Here is a tiny trained network, its code and every weight. The questions are about switching its units off for an input and a target symbol, where a switched-off unit gives its printed mean instead of its output.

import numpy as np


def w(rows, s, z=0):
    codes = np.array(rows[::2]) - 128.0
    scale = np.full(codes.shape[1], s)
    scale[-1] = z or s
    return codes * scale


def norm(h):
    return h / np.sqrt((h * h).mean(-1, keepdims=True) + 1e-5)


def f(y):
    return y / 2 * (1 + np.tanh(0.7978845608 * (y + 0.044715 * y**3)))


def softmax(a):
    e = np.exp(a - a.max(-1, keepdims=True))
    return e / e.sum(-1, keepdims=True)


def log_softmax(a):
    a = a - a.max(-1, keepdims=True)
    return a - np.log(np.exp(a).sum(-1, keepdims=True))


def net(x, mask):
    ids = ['εθξπσψ'.index(c) for c in x.split()]
    T = len(ids)
    res = E[ids] + P[:T]
    u = 0
    for l in range(2):
        q, k, v = (norm(res) @ M[l].T for M in (Q, K, V))
        z = softmax(np.where(np.tri(T) > 0, q @ k.T / 3**0.5, -1e9)) @ v
        res = res + np.where(mask[u], z, O[l][:, -1]) @ O[l][:, :-1]
        u += 1
        y = f(norm(res) @ A[l][:, :-1].T + A[l][:, -1])
        res = res + np.where(mask[u : u + 4], y, B[l][:, -1]) @ B[l][:, :-1]
        u += 4
    return log_softmax(norm(res)[-1] @ U[:, :-1].T + U[:, -1])


Q, K, V, O, A, B = {}, {}, {}, {}, {}, {}
E = w([
[121,46,85,68,131],'ε',
[67,70,111,236,159],'θ',
[163,100,34,253,164],'ξ',
[51,76,129,149,85],'π',
[142,180,83,43,64],'σ',
[164,161,105,151,76],'ψ',
],0.019)
P = w([
[223,79,229,123,157],'0',
[165,67,129,123,79],'1',
[94,85,67,144,72],'2',
[33,130,51,133,122],'3',
[31,168,72,99,152],'4',
[2,201,81,53,188],'5',
],0.0079)
Q[0] = w([
[106,244,135,92,194],'L0H0',
[66,186,8,120,103],'L0H0',
[206,78,163,167,26],'L0H0',
],0.018)
K[0] = w([
[73,128,88,72,234],'L0H0',
[41,199,66,128,60],'L0H0',
[208,107,251,113,102],'L0H0',
],0.018)
V[0] = w([
[56,145,230,115,39],'L0H0',
[149,48,81,2,155],'L0H0',
[67,44,120,100,183],'L0H0',
],0.021)
O[0] = w([
[47,92,188,142,75,193],'L0H0',
[173,86,138,2,177,252],'L0H0',
[230,109,195,122,106,42],'L0H0',
],0.019,0.0031)
A[0] = w([
[187,172,75,133,160,128],'L0N0',
[56,114,74,163,74,75],'L0N1',
[96,41,182,133,157,38],'L0N2',
[132,137,218,132,250,6],'L0N3',
],0.024,0.0022)
B[0] = w([
[63,115,161,149,254,158],'L0N0',
[104,139,47,23,87,254],'L0N1',
[49,67,116,162,215,189],'L0N2',
[208,34,52,21,140,146],'L0N3',
],0.018,0.014)
Q[1] = w([
[123,139,235,173,105],'L1H0',
[39,144,104,109,78],'L1H0',
[47,79,146,5,88],'L1H0',
],0.017)
K[1] = w([
[165,76,193,216,103],'L1H0',
[54,205,127,61,94],'L1H0',
[65,176,238,7,45],'L1H0',
],0.016)
V[1] = w([
[146,124,148,99,107],'L1H0',
[17,4,71,225,171],'L1H0',
[80,167,199,97,186],'L1H0',
],0.016)
O[1] = w([
[129,99,136,163,119,125],'L1H0',
[196,228,253,25,234,255],'L1H0',
[112,154,147,206,160,142],'L1H0',
],0.012,0.0085)
A[1] = w([
[62,193,140,33,7,191],'L1N0',
[254,137,104,141,133,189],'L1N1',
[152,60,82,60,162,251],'L1N2',
[209,49,226,128,121,41],'L1N3',
],0.02,0.0027)
B[1] = w([
[180,250,63,137,88,252],'L1N0',
[162,103,85,204,202,170],'L1N1',
[129,142,132,196,80,236],'L1N2',
[82,167,153,98,18,209],'L1N3',
],0.022,0.016)
U = w([
[212,64,88,32,147,102],'ε',
[194,153,152,255,80,2],'θ',
[158,142,103,189,253,142],'ξ',
[88,133,209,110,115,215],'π',
[29,36,57,147,169,59],'σ',
[114,207,46,87,104,179],'ψ',
],0.0098,0.0024)

Each question gives the input, a string of symbols that net reads in full, and the target symbol t.
The units are the heads (3 rows each of Q, K, V and O) and the neurons (one row each of A and B). Each row of codes is followed by its name. A weight is (code - 128) times the scale printed after its matrix; where a second scale follows, it is the last column's (O, A, B and U).
mask holds one flag per unit, layer by layer, with each layer's heads first. A switched-off unit (its flag False) gives its mean, the last column of its rows in O or B, instead of its output. The means were averaged over made-up inputs and are rounded, as every weight is.
A unit's drop is (log p(t) with every unit on - log p(t) with that unit switched off) / (log p(t) with every unit on - log p(t) with every unit switched off).
The circuit of an input: a set's keep is (log p(t) with only the set's units on - log p(t) with every unit switched off) / (log p(t) with every unit on - log p(t) with every unit switched off). Starting from all 10 units, units are removed one at a time, each time the one whose removal leaves the highest keep (on an exact tie, the one counted first), for as long as the keep stays at least 0.8.
units of the circuit, in order: the units of the circuit, biggest drop first
top k neurons: the k neurons with the biggest drops, biggest first
top k neurons in layer l: the k neurons of layer l with the biggest drops, biggest first
drop when u is switched off: that unit's drop, to one decimal
input ε ξ ξ ε θ, target ξ: units of the circuit, in order	(L0H0 L0N0)
input ε ε ξ ε, target ξ: units of the circuit, in order	(L0H0 L0N0)
input ε ε ψ ξ σ ε, target σ: top 3 neurons	(L1N0 L0N1 L1N3)
input ψ ε π ε π, target π: units of the circuit, in order	(L0H0 L0N2)
input ψ ε ε θ, target θ: top 2 neurons in layer 1	(L1N3 L1N1)
input θ ε ε θ, target θ: top neuron	(L0N1)
input ε ε ε ε σ θ, target σ: units of the circuit, in order	(L0N2 L1N0)
input ψ θ θ ε ε, target θ: top 2 neurons in layer 0	(L0N2 L0N1)
input σ σ ξ ξ, target σ: top 2 neurons in layer 1	(L1N0 L1N1)
input θ ε ε, target θ: top 2 neurons in layer 1	(L1N1 L1N3)
input ε π ξ ε ε, target ξ: top 2 neurons in layer 0	(L0N0 L0N1)
input ε ψ π θ θ, target π: drop when L0H0 is switched off	1.1
input ψ ε π θ ε, target π: drop when L0H0 is switched off	0.5
input ε ε σ ε, target σ: drop when L1N0 is switched off	0.2
input ψ ε ε ε, target ε: top neuron in layer 1	(L1N0)
